Here is a tiny trained network, its code and every weight. The questions are about switching its units off for an input and a class, where a switched-off unit gives its printed mean instead of its output.

import numpy as np


def w(rows, s, z=0):
    codes = np.array(rows[::2]) - 128.0
    scale = np.full(codes.shape[1], s)
    scale[-1] = z or s
    return codes * scale


def f(y):
    return y / 2 * (1 + np.tanh(0.7978845608 * (y + 0.044715 * y**3)))


def log_softmax(a):
    a = a - a.max(-1, keepdims=True)
    return a - np.log(np.exp(a).sum(-1, keepdims=True))


def net(x, mask):
    res = np.array(x, float).reshape(1, 5) / 4 @ E
    y = f(res @ A[0][:, :-1].T + A[0][:, -1])
    res = res + np.where(mask, y, B[0][:, -1]) @ B[0][:, :-1]
    return log_softmax(res[-1] @ U[:, :-1].T + U[:, -1])


A, B = {}, {}
E = w([
[69,188,76,135,115,187,118,137,120,108],'x0',
[195,172,40,24,129,55,113,85,185,186],'x1',
[117,145,80,134,78,143,182,65,52,112],'x2',
[1,121,163,90,119,89,104,73,168,193],'x3',
[130,132,106,151,209,142,160,109,178,164],'x4',
],0.0082)
A[0] = w([
[202,155,36,54,141,83,150,90,172,185,88],'n0',
[226,83,148,183,130,103,135,161,28,61,238],'n1',
[16,172,129,79,59,106,141,29,175,149,253],'n2',
[119,194,110,236,118,208,113,153,11,50,171],'n3',
[71,25,171,225,146,190,137,199,80,117,112],'n4',
[73,157,102,103,175,172,143,108,165,210,34],'n5',
[131,214,19,194,105,227,202,105,80,66,192],'n6',
[154,75,215,153,187,127,104,197,194,152,48],'n7',
[171,94,125,188,255,137,245,76,161,187,168],'n8',
[50,179,112,76,108,95,152,26,132,154,168],'n9',
[93,167,84,90,156,118,148,49,201,223,87],'n10',
[190,108,56,54,142,61,154,128,184,196,127],'n11',
[18,113,204,128,97,141,125,133,111,116,147],'n12',
],0.0063,0.0041)
B[0] = w([
[46,177,214,206,75,207,127,103,201,103,235],'n0',
[102,49,163,144,20,184,251,50,64,79,244],'n1',
[37,1,164,141,95,95,240,59,142,165,255],'n2',
[123,80,156,50,61,232,106,138,148,169,241],'n3',
[17,101,168,220,79,142,59,89,229,117,234],'n4',
[142,119,166,68,56,233,198,45,42,152,155],'n5',
[171,42,101,85,29,228,228,130,60,171,230],'n6',
[158,155,86,125,205,126,90,207,183,177,179],'n7',
[88,25,48,59,147,98,163,145,148,235,205],'n8',
[23,24,172,165,105,132,191,82,87,155,210],'n9',
[112,111,189,129,31,230,183,70,111,136,214],'n10',
[99,95,181,128,42,193,157,128,179,63,236],'n11',
[24,76,151,161,114,126,190,60,180,145,200],'n12',
],0.0062,0.0076)
U = w([
[82,163,203,172,168,191,29,190,186,88,8],'0',
[102,231,24,96,246,38,38,37,2,80,2],'1',
[52,97,130,121,220,67,122,150,183,207,180],'2',
[234,104,51,35,78,158,161,143,79,185,201],'3',
[83,122,191,207,40,163,203,75,105,50,199],'4',
],0.0064,0.0052)

Each question gives the input, the list of numbers given to net, and the class t.
The units are the neurons (one row each of A and B). Each row of codes is followed by its name. A weight is (code - 128) times the scale printed after its matrix; where a second scale follows, it is the last column's (A, B and U).
mask holds one flag per neuron, in row order. A switched-off neuron (its flag False) gives its mean, the last column of its row in B, instead of its output. The means were averaged over made-up inputs and are rounded, as every weight is.
A unit's drop is (log p(t) with every unit on - log p(t) with that unit switched off) / (log p(t) with every unit on - log p(t) with every unit switched off).
The circuit of an input: a set's keep is (log p(t) with only the set's units on - log p(t) with every unit switched off) / (log p(t) with every unit on - log p(t) with every unit switched off). Starting from the 12 units with the biggest drops (on a tie, the unit counted first), units are removed one at a time, each time the one whose removal leaves the highest keep (on an exact tie, the one counted first), for as long as the keep stays at least 0.8.
circuit, biggest first: the units of the circuit, biggest drop first
k most important neurons: the k neurons with the biggest drops, biggest first
drop of u: that unit's drop, to one decimal
input [-8,4,-3,-3,3], class 2: 3 most important neurons	n8, n6, n7
input [0,3,-6,-1,3], class 2: circuit, biggest first	n1
input [-7,8,-3,-5,-2], class 4: 2 most important neurons	n0, n11
input [3,-3,5,-6,3], class 3: circuit, biggest first	n6, n0, n3
input [8,5,6,-7,4], class 3: 2 most important neurons	n6, n4
input [2,0,4,-1,-2], class 3: 2 most important neurons	n0, n4
input [-7,8,-5,-8,-7], class 4: drop of n0	0.2
input [0,-4,-6,7,-3], class 2: drop of n1	0.2
input [1,0,0,-5,-1], class 3: drop of n0	0.2
input [-2,-2,-5,-3,2], class 2: drop of n10	0.1
